Here is a tiny trained network, its code and every weight. The questions are about switching its units off for an input and a class, where a switched-off unit gives its printed mean instead of its output.

import numpy as np


def w(rows, s, z=0):
    codes = np.array(rows[::2]) - 128.0
    scale = np.full(codes.shape[1], s)
    scale[-1] = z or s
    return codes * scale


def f(y):
    return np.maximum(y, 0)


def log_softmax(a):
    a = a - a.max(-1, keepdims=True)
    return a - np.log(np.exp(a).sum(-1, keepdims=True))


def net(x, mask):
    res = np.array(x, float).reshape(1, 8) / 4 @ E
    y = f(res @ A[0][:, :-1].T + A[0][:, -1])
    res = res + np.where(mask, y, B[0][:, -1]) @ B[0][:, :-1]
    return log_softmax(res[-1] @ U[:, :-1].T + U[:, -1])


A, B = {}, {}
E = w([
[75,160,136,198,59,112,119,143,254,96],'x0',
[126,126,129,127,128,128,131,127,127,127],'x1',
[136,98,183,205,159,201,150,4,170,150],'x2',
[127,127,132,126,129,127,129,127,128,130],'x3',
[91,241,165,131,189,154,69,99,109,60],'x4',
[174,33,93,90,237,102,109,138,218,45],'x5',
[121,62,144,122,64,216,31,133,101,108],'x6',
[247,124,216,201,96,72,113,151,94,102],'x7',
],0.0098)
A[0] = w([
[167,167,125,51,128,70,89,207,144,130,114],'n0',
[59,167,134,199,87,134,141,174,196,111,254],'n1',
[138,163,124,83,85,30,107,184,85,114,64],'n2',
[105,90,125,84,76,151,33,187,104,109,95],'n3',
[79,187,123,169,85,114,156,124,86,175,73],'n4',
[90,153,59,106,117,85,141,236,94,86,91],'n5',
[42,111,83,57,179,182,136,100,109,175,132],'n6',
[152,105,185,205,166,170,156,12,133,144,75],'n7',
[106,85,145,135,72,219,37,148,146,116,78],'n8',
[154,56,109,130,73,167,163,153,127,141,116],'n9',
[105,188,110,112,164,81,211,133,141,132,67],'n10',
[112,186,187,173,72,115,153,145,57,180,98],'n11',
[134,142,114,58,175,119,176,86,39,169,141],'n12',
[97,253,141,124,209,134,91,93,102,44,120],'n13',
[163,151,106,121,145,77,197,127,163,175,48],'n14',
[71,58,66,92,100,124,181,128,163,222,128],'n15',
[236,121,154,118,132,115,124,96,25,106,111],'n16',
[201,102,136,47,169,155,130,91,58,158,57],'n17',
[96,167,158,147,72,138,139,127,78,203,49],'n18',
[203,187,213,201,162,87,85,150,88,81,71],'n19',
[255,67,154,178,44,61,172,132,104,126,84],'n20',
[129,149,139,151,158,76,169,136,164,149,150],'n21',
[119,93,108,157,134,157,189,68,143,150,99],'n22',
[117,207,108,188,172,36,226,137,94,137,96],'n23',
[120,116,79,110,180,77,150,90,173,85,81],'n24',
[61,169,162,120,173,195,80,132,109,83,95],'n25',
[205,72,171,146,195,61,62,162,187,67,151],'n26',
[108,121,166,170,75,70,124,154,221,91,52],'n27',
],0.0091,0.0037)
B[0] = w([
[97,137,124,175,163,123,166,118,112,166,200],'n0',
[188,207,107,92,95,144,152,127,187,114,224],'n1',
[72,176,143,218,217,116,134,109,148,153,196],'n2',
[144,115,176,226,134,179,144,90,70,108,186],'n3',
[120,46,82,84,200,139,142,155,145,76,190],'n4',
[97,168,136,194,192,113,116,92,153,173,206],'n5',
[122,203,76,117,74,143,122,42,154,95,209],'n6',
[64,174,105,234,206,114,138,136,119,196,221],'n7',
[176,103,165,172,113,166,174,108,88,97,191],'n8',
[151,77,173,152,110,98,113,140,128,162,173],'n9',
[171,88,194,166,71,181,139,61,29,97,191],'n10',
[66,53,33,84,170,171,177,148,138,86,209],'n11',
[187,177,112,99,84,119,159,140,171,139,201],'n12',
[129,83,187,55,114,87,77,216,141,192,239],'n13',
[127,84,207,164,111,181,144,156,98,122,178],'n14',
[99,131,171,63,95,49,6,166,118,140,204],'n15',
[186,191,85,135,79,112,178,107,163,98,206],'n16',
[191,136,147,153,135,127,210,181,210,133,194],'n17',
[113,38,103,101,198,152,148,176,170,88,192],'n18',
[76,144,129,89,69,101,53,103,118,124,219],'n19',
[74,177,127,54,86,47,2,110,92,119,220],'n20',
[145,116,163,132,80,143,147,122,93,106,182],'n21',
[105,149,135,143,173,117,75,119,140,179,178],'n22',
[146,74,171,160,77,153,161,67,64,113,213],'n23',
[123,87,117,96,173,169,121,115,90,78,198],'n24',
[141,100,185,88,94,99,77,144,103,181,196],'n25',
[113,66,38,101,161,132,145,122,113,100,249],'n26',
[175,163,122,129,105,137,214,179,209,129,199],'n27',
],0.0076,0.015)
U = w([
[99,18,46,91,212,147,148,129,133,50,99],'0',
[74,163,140,252,214,107,126,109,132,198,87],'1',
[176,64,213,201,79,183,140,79,55,84,103],'2',
[91,180,96,82,81,100,68,77,119,89,253],'3',
[131,78,212,81,118,65,75,220,120,194,93],'4',
[204,187,103,135,97,125,205,166,208,108,101],'5',
],0.012,0.0073)

Each question gives the input, the list of numbers given to net, and the class t.
The units are the neurons (one row each of A and B). Each row of codes is followed by its name. A weight is (code - 128) times the scale printed after its matrix; where a second scale follows, it is the last column's (A, B and U).
mask holds one flag per neuron, in row order. A switched-off neuron (its flag False) gives its mean, the last column of its row in B, instead of its output. The means were averaged over made-up inputs and are rounded, as every weight is.
A unit's drop is (log p(t) with every unit on - log p(t) with that unit switched off) / (log p(t) with every unit on - log p(t) with every unit switched off).
The circuit of an input: a set's keep is (log p(t) with only the set's units on - log p(t) with every unit switched off) / (log p(t) with every unit on - log p(t) with every unit switched off). Starting from the 12 units with the biggest drops (on a tie, the unit counted first), units are removed one at a time, each time the one whose removal leaves the highest keep (on an exact tie, the one counted first), for as long as the keep stays at least 0.8.
units of the circuit, in order: the units of the circuit, biggest drop first
top k neurons: the k neurons with the biggest drops, biggest first
drop when u is switched off: that unit's drop, to one decimal
input [2,-2,3,-8,-7,5,-4,-1], class 4: units of the circuit, in order -> n15
input [0,6,-7,4,8,-2,5,1], class 4: top 4 neurons -> n13, n25, n7, n6
input [-1,4,-7,6,-3,1,-3,8], class 3: units of the circuit, in order -> n20, n16
input [-7,-2,6,7,-6,0,5,-2], class 5: units of the circuit, in order -> n17, n12
input [6,-3,-6,-5,6,-8,-4,-8], class 0: top 2 neurons -> n4, n18
input [-7,-8,-2,-7,0,-7,0,2], class 0: top 4 neurons -> n11, n18, n4, n1
input [-3,-7,5,8,-6,-1,7,-7], class 2: top 3 neurons -> n8, n20, n13
input [-3,-1,-8,4,7,3,-8,6], class 1: top 3 neurons -> n2, n5, n0
input [5,-8,0,-1,1,6,-5,-7], class 3: top 2 neurons -> n11, n18
input [7,1,-5,-2,4,-7,7,-5], class 0: top 3 neurons -> n4, n18, n11
input [-8,-7,-6,2,-6,0,-7,-5], class 5: top 2 neurons -> n12, n17
input [4,7,1,-4,7,-2,-5,5], class 4: top 2 neurons -> n13, n6
input [2,-7,7,1,5,-6,1,3], class 1: top 3 neurons -> n7, n26, n24
input [7,5,-8,6,-7,-2,-7,-6], class 1: units of the circuit, in order -> n5
input [2,-7,-6,-5,7,1,-2,-4], class 4: top 2 neurons -> n13, n7
input [7,-3,-6,-3,-6,0,1,7], class 3: top 3 neurons -> n20, n7, n13
input [-1,-2,-4,-1,-5,7,-4,-8], class 3: top 2 neurons -> n15, n6
input [8,6,1,-4,5,-8,-5,-5], class 0: top 2 neurons -> n4, n11
input [-7,-1,6,5,0,-5,-7,-7], class 2: drop when n5 is switched off -> 0.2
input [-8,-5,0,-3,7,-7,-6,-6], class 5: units of the circuit, in order -> n12
input [8,5,7,0,0,-1,-5,8], class 3: drop when n1 is switched off -> 0.3
input [-7,-2,0,-4,8,-4,1,6], class 4: drop when n19 is switched off -> 0.2
input [-8,6,5,-7,-1,2,-8,-3], class 2: drop when n27 is switched off -> 0.1
